Each row is followed by its group and then its class within the group.
[-12   4   6  12 -33 -21  18 -10  13  -2 -18  15   3  19   8   4 -22  -2
  -3  -5  29 -10   2   5 -12  39 -27   4   8  21  -9  16 -11  -6  12 -16
  40   2 -10 -17  -8  35  34  -2  -3   1  -1   7   5  -9 -14 -11 -20  -9
  -2   4  10   8   0  14 -45   2 -16   7   1 -16 -11  25   8   5   2 -27
   1  14  -5  -1   1   3]	(86) T
[ -6  10  10  16  -9  -6  14  -8  11 -13 -35  27 -10  -7  22  -6 -15 -15
 -17  33  40 -12   0   6  -7  38   4  16  10  41 -11  23 -17  -9  14 -15
  34  -4 -10 -13  -6  19  36  -4   1   0  12  12   2 -34 -13  -8  -5 -18
  -5  -9   6  15 -12  12 -41   8  -9  27  11  -6  -2  24  -1   7  -1 -18
  -7  11   5   4 -20   6]	(93) P
[ 25  -5 -25 -19  21  17 -39  17  -8 -12 -70   2 -36  65 -11  22 -21  -5
  32  20 -40  -6   7   1  40   0 -43 -25  -6  10  -4  36  11  32 -17   1
  12   5  39  -4 -18 -40   8 -49  31 -15 -23  27 -39 -12  21  29   0 -28
 -20 -12   9 -33 -34 -11 -15 -10  -2   2  12  33   5  -2 -18  56   3  30
  17 -59 -32  21   9 -17]	(94) R
[-14  -9   6  25 -28 -24  27 -20  16  -3 -12  20   5  -7  16  -3 -18   5
 -13  -8  59  -5   1   7 -20  46  -8  18  15  26 -12   2 -12 -11  17 -19
  38  -5 -22 -15  -3  44  32   3  -2   4  10   9  18  -7 -13 -17  -9  -1
 -11   5   7  15   1  12 -60   6  -8   6   3 -20   5  32  -2  -8   1 -31
 -13  25  -1   3  13  12]	(86) T
[ -1  36  39 -23 -53 -44  26 -23   6 -35  22  40   6  12  -9   4  -9   5
   6  24   5  -8  16  -6  16  21  12  -7  27  28  13  28 -13 -24  14 -13
  39   6  -7 -35  54  29  22  29   5 -29  27  -4  11 -48 -10  33 -16  -7
  41 -13   0   5 -33  27   4   0  -5 -34  54 -14 -20  27  15  -4  -4  -8
   3  39  18  -9 -41 -10]	(88) M
[ -4  -5  16  20 -23 -17  16 -20  11 -15 -48  20 -11  -5  29 -15 -21 -16
  -8 -23  50 -28  -1  20  -6  29 -33  12   9  17 -11  45 -15 -23  33 -30
  20 -14 -12 -11  -8  26  46 -27   0  -5  22  12  -9 -44  -7 -12   9 -21
 -36  -9  11  20 -10  28 -61  12 -25  16  15   3   5  42  -6   4  15 -39
   1  18 -11  18  -6   7]	(86) S
[ -8 -15   2  12 -13  -9   4  -3  12  -2 -32  11  -6 -10  16 -10 -11 -11
 -17  -9  43  -7  -1  15 -13  24  -9  12   7  19 -12  19  -6   5  -4 -14
  17 -12 -13 -16 -17  16  28  -9  -5  21  12  10   3  -8 -14 -18  -4 -11
  -8   6   3   9  -2  -2 -40   5 -11  15   5  -6   4  21 -11  -7  -4 -23
  -8 -13  -4   5 -11   4]	(93) P
[ -3 -14 -11  17 -19 -15  11  -8   9  -8 -23  16  -7  13   7   2 -23   6
  -6   8  28 -10  10   7  -4  37 -12   5   6  34  -4  24  -3  -2   7 -10
  21  -4 -10  -9  -3  21  17   4   0   3   4  12   6  -6 -17  -7  -3 -17
   0   6   9   9  -4   9 -36  -4 -11  -1   6  -5   2  20   3   3  -4 -23
   0   3  -8   7  -2  -1]	(86) S
[ -5  -4 -13   6 -34 -16  12 -13  15  -7  -3  19  -7  62 -10  34 -47  23
  13   7  15   6   7 -14  -2  41 -27  -6   0  29   6   4 -10  -6   6  -1
  33   7  -3 -15 -10  22  16  12   5   4  -6  20  -4  15  -9  -7 -10  -5
 -15   2  10   1 -10  -4 -28 -11   3 -12  15 -12   5   9   2   4   2 -21
   5 -24   1  -7   2  -9]	(86) T
[  3   5 -24 -13  13  20 -30  -4   7  10 -97  -4 -30  33  18   6   1 -14
  -4 -24   9  -9 -22  16   0   9 -44 -10 -10  -4 -25  27   7  30   1 -15
  21 -12  27  10 -43  -3  40 -76   1  -9 -24  15 -31 -21  20   5  -1 -38
 -41 -23   0  -8   7  -3 -44 -12 -13  24   2  26  23  21 -19  41   6  -6
   7 -31 -39  18  17  24]	(94) R
[-12 -23   3  11 -15 -17  22 -18   9  14 -22   3   6 -20  -2 -18  -4  -6
 -12 -38  46  -4  -2  14 -17  27  -7  11   5  15 -16  30   1  -3  16 -22
   8 -16 -19   2 -14  23  32 -14   0   9  10   5   9 -11 -11 -18   7   0
  -3   7   1  19  10   3 -35   9 -17  23  -7  -6  12  28  -4 -16  -7 -30
  -3  20 -14   1  -5   4]	(93) P
[  6 -22  -9  13  -8 -12   1  -5   3  -9  13  -3   3  30 -19  11 -35  14
  22 -26  -4  -5  13 -15   4  12 -18  -9  -3   3   5  -4  -5   8 -14   2
 -15  -9  -2   8  -6   3 -11  10   1   2 -14   4  -5  19  -1   0  -2   4
  -7  23  10   2 -12  -3   5   5   0  -8 -15   0  -4  -4   6  -2  -6  -3
  13  -9 -15  -5   6 -16]	(86) T
[ -5  14   0  -3 -20  -3   5  -7  13  19 -46   1  -5 -20  24  -4  36 -11
 -27  21  66  -2 -19  14 -11  17   7  20  17  25 -28   9  -2 -12  20 -14
  49 -11 -11 -21  -3   8  43 -14  -7   5  44   5  17  -5  -8  -9  -3 -18
   1 -14  -4  -7  17  -8 -22  -9 -10  13  12  -4  17  29 -20   8   4 -15
  -4  18   7   2  -8   4]	(94) G
[ -2 -10  -6  18 -25 -17  16 -15   4 -15 -41  17 -13  23  17  -6 -36   1
   3  -1  33 -13  11  11   2  30 -24   4   3  25  -5  30  -8  -7  12 -20
  28  -7  -7 -10 -13  25  34 -17   1  -3  -7   7  -6 -13  -7  -4  -7 -15
 -22   1  15   8 -13  27 -48   3  -9  13   9   8   4  24 -10   9   3 -14
   7   0 -15   4   1   2]	(86) S
[  1  -5  -6  -4 -13  -6   1 -10  14  13 -47   9  -2  -3  13  -7  13  -8
 -26  16  29  13  -1   9 -13  19   9  20  15  31 -24  26   5 -10  13  -9
  38 -11   0  -6  -7   2  43 -17  -9   3  23  11  11  -1 -33  -8  -3 -20
   1  -7  -2 -22  18 -11 -27 -12   1   4  10  -8  11  27  -6   6   2 -19
  -4   2  -2   9  -1  -1]	(94) R
[ 10  -6 -13   4   4   5 -13   5   6   0 -66   3 -23  30  15   8 -11  -5
  -4  17   5  -9  -5  11  14  26 -22  -7  -7  24 -13  34   7   4   4 -13
  34  -7  14   1 -25 -10  22 -41   1  -1  -5  23 -20 -13   0   6   1 -23
 -27  -7   8 -11  -7  -8 -36 -10  -3  14   6  16   8  21  -6  35  11   2
   9 -23 -17  12   2 -12]	(94) R
[ -2   1  18   4 -43 -28  11 -14   7 -24 -10  34  -8  21  -4   4 -21   0
   2  20  20  -8   6   1   3  41   1   3  14  35  -1  33  -4  -9  -8 -16
  28  -2 -16 -29  17  22  21  18  -3  -7  21  11   6 -14 -22   4  -6 -18
  29   3  11   5 -22   8 -18   3  -3 -18  28 -13 -11  31   5  -4  -7 -14
   1   3   5   4 -22 -10]	(86) S
[-19  14   8   2 -35 -24  23 -26  22   0 -41  21   1  25  20  -7 -14  -1
   0 -44  43 -16 -10   7   4  45 -37   0  13  10  -7  38 -19  -4  36 -38
  40  -5  -7 -21  -9  35  48 -24   9  -8  -7   1   1 -26 -18  -6  -6 -15
 -22 -19   6  12  -1  19 -22   2 -23  26  23   3  13  33  -6  13   1 -42
  -2  18 -10  -7  -2  30]	(86) T
[  3 -27 -14  18 -12 -10   4  -3  -1  -6  27   3  -1  56 -17  25 -37  20
  21 -13 -13   3  17 -21  -2  18 -22 -18  -3  10   9  -7  -2   2 -10  10
 -11  13  -2  -1   5   0  -6  25  -1   4 -23   8  -3  34  -9  -3 -11   8
 -13  31  10 -15  -2  -6  -1  30   7 -11  -9  -8  -2  -2   9   4  -4   6
   0 -19   8  -8   0 -14]	(86) T
[ -1 -25  -7  18  -8 -15   3 -10   2 -12  14  -5  -1  19  -7   2 -50   8
  20 -60   6  -3   8  -5  -3  16 -39  -1  -8   2   1  12   0   9  -3  -3
 -16 -13  -4  14 -10  -4   6  -8   5  -1 -21   6 -11  17   2 -11  -1   8
 -16  17   6   4  -3  -6 -10   6 -12  11  -4   2  -2  11   2   2  -7 -11
  -3  -7 -18   2  14  -3]	(93) K
[  9  -3 -12 -21  -7   3 -22   8   5  -1 -62  -4 -27   7   1   7   4  -9
   0   9  -4   6  -3   1  23  19 -11   3   1  29 -18  39  17   6   6  -8
  25  -6  15  -6 -13 -18  32 -32  -8  -4  17  16 -15   3   7  10  -5 -27
 -12  -9   1 -18   6 -13 -16 -11   0   1  18  18  13  22  12  42  -4  24
  12 -25 -18  13   3  -5]	(94) R
[-12 -12  10   2 -17 -15   4  -1   3 -15  -2   7  -1  16  -1  -8 -14   1
   8  -8   9  -5  11   1   8  15  -6   3   8  14   0  25   2 -16  -6  -6
   8  -5  -7  -4   9  -4  20  -4  -2   4   9  10  -2  -6  -8   2   0 -14
   5   8   6  -4  -5   1  -4   5 -10  -2  18   8  -6  17   4   2  -8   1
   9   0  -9   4  -6 -15]	(93) P
[  7 -14   1   7 -18 -16   0  -6  10  -8 -23  14   0  10   5   1 -23   0
   3  -7  24  -6   5   3   0  24 -16   6   1  15  -8  27  -9  -1  -4  -7
  15 -10 -11  -9   2  14  26  -9  -3  -4   4  12  -2  -2  -9  -3  -9  -9
 -12   2   5   7  -5   1 -30   1  -8  13  11   4  -1  27  -6   3  -5  -6
   7  -1 -13   3   0  -5]	(93) P
[ -4  -8  -6  15 -16 -12   5  -9   8  -1 -29   0 -10  17   9   2 -19  -1
  15 -14  27 -16  -1   7  -1  27 -27  -2   1  14  -7  18  -4   3  12 -15
  10  -6 -10  -8 -16  22  26 -13   6  -4  -5   8 -12  -8  -7 -12   9  -8
 -19  10  12   8   3   1 -31   5  -8   9  -5  -1   8  12  -5   7  -1 -16
   3   2 -13   2   3   2]	(86) S
